sinat: [ 90 206 145  76  82 154 109  82 136 121  78  89 100  82 131 100 121  85
  89  68  84 111  51 140  99  82 163 116 186]
nur: [172 149 146  79 130 102  90 106 164 181 118 129 141 122 142 137 147 123
 101 128 175 128 127 167 124 168 143 165 154]
Kov: [144  94  92 135 155 108 121 100 157 142  71 142 147 130 111 115 128 129
 138 130 153 127 110 149 146 119 142 163 162]
motu: [106 125 126 119 141 119 109  64 124 137  91  92 125 125 125 154 125  88
 119 165 123 107 150 183 143  88  77  89 127]
dorom: [106 103  99 142 112  98 113  92 146 119 151 132 105  85  66  63 123 121
 151 115 127 108  73 134 121 161 115  90 158]
Bom: [125 105 160 135 184  93  83 148 144 116 116 121 165 132 161  56 210  85
  98 102 106 100 120 122 151 115 137  88 175]
Sog: [116 106 138 181 176  73 163 163 127 140 123 126 121 126 133  97 139  80
  90 175 144 127 165 144 155  82 164 126 118]
Lezo: [125 129 100 182 184 103  98 157 141 108 119  90 151 136 130 117 133  78
 147 118 125 132  91 187 173 172 129  99 145]
again Bom:  -> [116]
which: [106 103  99 142 112  98 113  92 146 119 151 132 105  85  66  63 123 121
 151 115 127 108  73 134 121 161 115  90 158] -> dorom
which: [106 103  99 142 113  98 113  91 146 118 151 132 105  85  66  62 123 121
 152 114 128 106  73 135 120 159 115  90 159] -> dorom
which: [124 129  99 183 187 104  99 158 140 109 118  90 151 136 130 117 134  78
 150 118 124 133  93 189 174 172 130  98 145] -> Lezo
which: [172 150 147  79 130 102  90 105 164 181 118 129 141 122 142 136 147 123
 102 128 175 128 127 167 124 167 143 166 153] -> nur
which: [116 106 138 181 176  73 163 163 127 140 123 126 121 126 133  97 139  80
  90 175 144 127 165 144 155  82 164 126 118] -> Sog

duza: [ 94 105 120 120 116 154 122  89 176 132 208 166 151 115]
dagam: [151 102 148 174 143 165 116  84  88  80 111 118 165 102]
tenu: [140 106 131 108 135  98 133 183 108  64 130 183 137  98]
pufu: [ 99  82 147 166 150 172 153 165 172 172 122 129 141 119]
Zovof: [ 94 105 120 120 116 154 122 179 116 162 111  96 148 154]
kos: [139 100 138 191  91 104  44 113 107 133 122 190 133 104]
bak: [136 101 120 104  93 117 128 136 232 117 106 140 173 117]
Vanuf: [ 90 130 130 112 142 130 151 165 107  92  99 120  94 130]
again Vanuf:  -> [130]
which: [140 106 131 108 135  98 133 183 108  64 130 183 137  98] -> tenu
which: [ 94 104 120 119 116 154 122 180 115 162 112  95 149 153] -> Zovof
again pufu:  -> [172]
which: [136 101 119 104  93 116 127 138 231 118 105 139 171 115] -> bak
which: [ 91 130 130 112 140 131 151 166 107  91  98 119  94 130] -> Vanuf

Zekuf: [132 200  84 161 129 194 111 116 114 128 100 107 126 154 161 144 115]
Paku: [165 199 165 176  72 185  91  80 165  67 129 102  75  61 165 122  76]
kugu: [ 78 122 175 146 127 126 175  90  84  73 176 132 131  68 168 103  84]
Pidur: [132 200  84 161 129 194 111 116 114 128 100 107 126 154 161 105 172]
gakib: [129  78 167  96 186  84 174 110 136 129 161 128 153 113 128 112 170]
tidep: [131 119  73 114  82 121  53 150 134 142  67 129  95 156  89 147  81]
fur: [ 24  90 110  92 113  87 175 171 136 111  84 166 156 132 107 166 155]
mur: [143 121 107 103 162 119 111  86  87 111 113  99 125 139 161  95 129]
which: [ 24  89 110  92 113  86 176 170 136 110  86 166 156 133 107 166 155] -> fur
again mur:  -> [111]
again Paku:  -> [165]
which: [165 199 165 176  72 185  91  80 165  67 129 102  75  61 165 122  76] -> Paku
which: [142 121 107 103 162 118 111  85  87 112 112  99 127 139 162  95 129] -> mur
which: [131 119  73 114  82 121  53 150 134 142  67 129  95 156  89 147  81] -> tidep

Nimu: [123  70 154 185 149  98  93 212 194]
gesik: [173 194 141  25 137  75 168 100  77]
fof: [127  84 119  94 163  50 156 164 166]
rul: [ 81 111 135 161 112 192 163  56 107]
fipa: [ 87 127  80  99  96 187 127  42 113]
Zut: [123  70 154 185 149  98  93 212  93]
suv: [ 98 157 203 163 153 155 131  93 146]
kavem: [ 83  74 125 107 155  93 128 105 159]
again fipa:  -> [127]
which: [123  71 154 185 149  98  93 212  93] -> Zut
which: [ 88 128  81  99  96 187 127  42 112] -> fipa

bis: [116  71  91 156 110 201]
Sokiz: [140  45  92 129  78 167]
Dibof: [212  80 163 163 128 112]
vevu: [ 91 200 155 155 122 166]
gudes: [189 120 164  68 121 118]
teve: [ 57 156 100 194 123 128]
sib: [150  92 110 135 201  78]
zadi: [140 134 149 121 119 217]
misa: [154 176 181  82 109 141]
which: [156 176 181  81 111 139] -> misa
which: [211  81 163 163 129 111] -> Dibof
again Dibof:  -> [163]

pegal: [ 71 130 157 203  66 148  45  91  95]
Saseg: [126 108  82 159 159 159 159 150 117]
fir: [ 67  91 119 202 105 161  63 121  61]
Sumel: [120 133 119 107 150 137 120  84 138]
gos: [126 108  82 143 159 159  89 150 117]
which: [127 108  84 160 159 160 157 151 117] -> Saseg
again Saseg:  -> [159]
which: [ 67  90 120 202 105 159  63 121  62] -> fir

Dani: [ 78 168 111 179 116  82 111 116  83  83 112 121 168 122 100  83 110 108
 163 105  83 106  79  83 109 129]
Karoz: [122 167 136 152 113 120  93  87 195 120 121  75 195 108 130 120 193 193
 162 207  97 119 118  91 137 118]
rezun: [153 205 112 209 173  94 100  75 118 135 152  92 152 156 158 142 139 135
 194 139 151 150 133  89  93  31]
Tesu: [122 167 136 152 113 120  93  87 195 120 121  75 195 108 130 120 193  71
  71  57 161 126 142  31 212 221]
which: [123 168 137 151 112 119  92  86 195 119 121  75 196 109 130 121 193  70
  70  57 162 124 142  31 212 221] -> Tesu
which: [153 205 112 209 173  94 100  75 118 135 152  92 152 156 158 142 139 135
 194 139 151 150 133  89  93  31] -> rezun
which: [153 205 112 209 174  94 100  74 119 134 152  92 151 156 160 142 139 134
 194 139 151 149 133  89  94  31] -> rezun

dozo: [ 85  97 158 167 195 130 212]
geru: [203 179  87  93 131 164 115]
Feko: [164  55  17 102 163 103 196]
lavab: [ 83 111 128 118 173 123 148]
dugi: [ 83 111 128 118 173 131 141]
mev: [ 49 148 204 145 209  62 183]
which: [204 179  87  92 132 164 117] -> geru
which: [ 82 110 129 118 174 123 147] -> lavab
which: [ 85  97 158 168 196 131 213] -> dozo
which: [164  56  17 101 162 103 197] -> Feko

Medut: [ 91 134  77 131 127  85 124 116 165  91 112 116 141 126  99 151 129 106
 197  89 126 119 146 122 136  90 105 125  97 157 160 162 160 127 132 113
 141 168  79 115 101 134 133  90 138 146 162 157 120]
nek: [129 141 103 140 126 173 153 116 143 137 108 126 140  94 128  95 118 104
 103 131 176 111 145 148 130 149 122 121 124 134 166 115 105 109 121 133
 112 147 124 141 143 100 173 121 157 107 131 133 105]
los: [112  79 127 107 155 195 102 174  97 173 188 142 119 133 165 135 122 110
  73 144 110 169  93 176 129 149 120 175 159 128  89 121  98 126 124 113
 123  78 165  97 141 115 114 138 160 139 142 148 150]
kud: [115 140 106  87 129 138 159 120 115 140 103 135 118 124 144 143 136 138
  76 151 155 106 109 141 111 142  74 138 147 128 120 134 118  95 167 110
 151 165 129 148 132 126 103 155  98 141 128 170 148]
Megud: [138 142 135 143  59  68 195  93 155  92 104  92 126  97  91 166 172 111
 185  79 148 142 126 111 131 130 132  73 180  91 188 172 106 119 111 152
 108 214  89 174 127 132  91 162  75 152 140  85 180]
zomi: [112 131 168 120 130 109 166 122 132 153 102 105 106 118 107 128 127  96
 123 123 133 164  92 126 120 113 131 139 171 123 128 110  87 176 102 141
 125 136 150 145 162 172 135 176 109  78 144  75 129]
sasal: [120 225  94 100 120  88 170 105  94  99  80 224 128 168  95  40 106 157
  56 202 105  93 184  54 152 160  35  80 186 119 161 190 133  70 195 154
 129 174 140 194 142 130  77 167  51 133  57 122 139]
taz: [116 133 114 100 127  57 118 140 144  88 154 101 101 195 172 167 134 128
 200 124 102 126  91  60 156  95 112 175 148 164  69 182 178 141 137 110
 188 110 118 131 115 134  95  99  93 165  93 142 126]
fulaf: [115 137  33  50 186 169 113 177 116 112 120 189 145 143 187 104  88 114
  65 202 111 107 111 155  68 114 100 207 115 199  48  97 172 111  48  99
 194  99 132  62 144 160 166  86 195 112 150 178 188]
Voneb: [124  84  90 131 131 177  74 143  98 171 104 110  71 165  97 156  96 230
  98 131 125  96 133 171 123 127 105 118  73 148  41 110 200  61 201  77
 119  96  92 113  90  76 215  96 163 117 165 199 134]
punid: [100  87 144  80 108 171 149 162 149 150 100 182 118 101 144 133 102  95
 150 152 168 109 102 156 125 120  83 202 181  77  93  82  86 110 175  98
 139 121  96 106 132 190  72 105 172 137 127 132 155]
which: [124  84  90 131 132 177  74 143  98 172 104 110  71 165  98 156  96 230
  98 131 125  96 133 171 123 127 104 118  72 147  41 109 200  60 202  76
 118  96  91 113  90  76 215  96 164 118 166 199 134] -> Voneb
which: [115 137  33  50 186 169 113 177 116 112 120 189 145 143 187 104  88 114
  65 202 111 107 111 155  68 114 100 207 115 199  48  97 172 111  48  99
 194  99 132  62 144 160 166  86 195 112 150 178 188] -> fulaf
which: [124  84  90 131 131 177  74 143  98 171 104 110  71 165  97 156  96 230
  98 131 125  96 133 171 123 127 105 118  73 148  41 110 200  61 201  77
 119  96  92 113  90  76 215  96 163 117 165 199 134] -> Voneb

neto: [127 133 122 129 127 139 125 136 133 129 127 136 123 126 127 128 126 126]
Nopek: [113 159 107 121 128 169 125 153 138 121 123 152 117 121 118 136 118 118]
gen: [143  82 154 119 128  74 130  85 111 124 131  95 141 137 132 118 145 117]
Rer: [143  82 154 119 128  74 130  85 111 124 131  95 141 137 132 118 145 142]
which: [143  82 154 119 128  74 130  85 111 124 131  95 141 137 132 118 145 142] -> Rer
which: [143  82 154 119 128  74 130  85 111 124 131  95 141 137 132 118 145 117] -> gen
which: [113 159 107 121 128 169 125 153 138 121 123 152 117 121 118 136 118 118] -> Nopek
which: [128 133 122 129 126 139 125 136 133 129 128 136 123 125 127 128 125 126] -> neto
which: [143  80 153 120 128  76 127  86 111 125 129  93 142 137 133 118 146 117] -> gen
which: [127 133 122 129 127 139 125 136 133 129 127 136 123 126 127 128 126 126] -> neto

Pil: [119 121 116 177 137 118 128 133 127 103 120 119  34  95 113 140 140]
dofo: [128 125 131  84 131 142 122 132 122 147 121 131 194 152 145 128 128]
lurum: [225 209 109 147  78 147 136  62 147 147 209 108 138 138 138 113 122]
bupu: [109 107 142 134 139 139  74 135 117 103 108 143 103 118 134 118 197]
Fene: [226 206 109 128  90 139 134  73 144 145 206 107 136 133 138 118 131]
keret: [116 119 118 166 137 116 135 136 128 112 118 119  65  99 112 146 125]
Gunap: [ 66  69 146 107 163 106 132 171 113 125  66 148 149 130 113 138 114]
Rovo: [128 132 119 151 130 106 151 130 134 122 131 119  96 112 107 137 100]
Dore: [131 132 138 128 119 157  70 115 125 121 133 138 124 127 149 109 209]
which: [225 209 109 147  78 147 136  62 147 147 209 108 138 138 138 113 122] -> lurum
which: [225 209 108 148  78 147 136  62 146 147 208 109 139 139 137 114 122] -> lurum
which: [ 65  69 146 107 163 107 132 170 114 125  65 148 149 129 113 138 113] -> Gunap
which: [125 133 118 150 131 105 153 130 132 121 132 119  97 111 107 138  99] -> Rovo

Kifi: [136 136 128 129 121 105 140 102 196 136 129 114  38]
difo: [136 136 128 129 121 105 140 102 196 111 129 114 129]
vif: [140 209  83  79 120 144 123 139 120 136 200 127 139]
nirir: [175 176 146 141  86 116 141 147 118 142 108 143 140]
Noge: [175 176 146 141  86 116 141 116 118 142 108 143 140]
which: [135 136 128 129 120 104 140 102 196 136 130 114  39] -> Kifi
which: [139 211  83  78 120 147 124 140 120 137 200 126 139] -> vif
which: [175 176 146 141  86 116 141 116 118 142 108 143 140] -> Noge

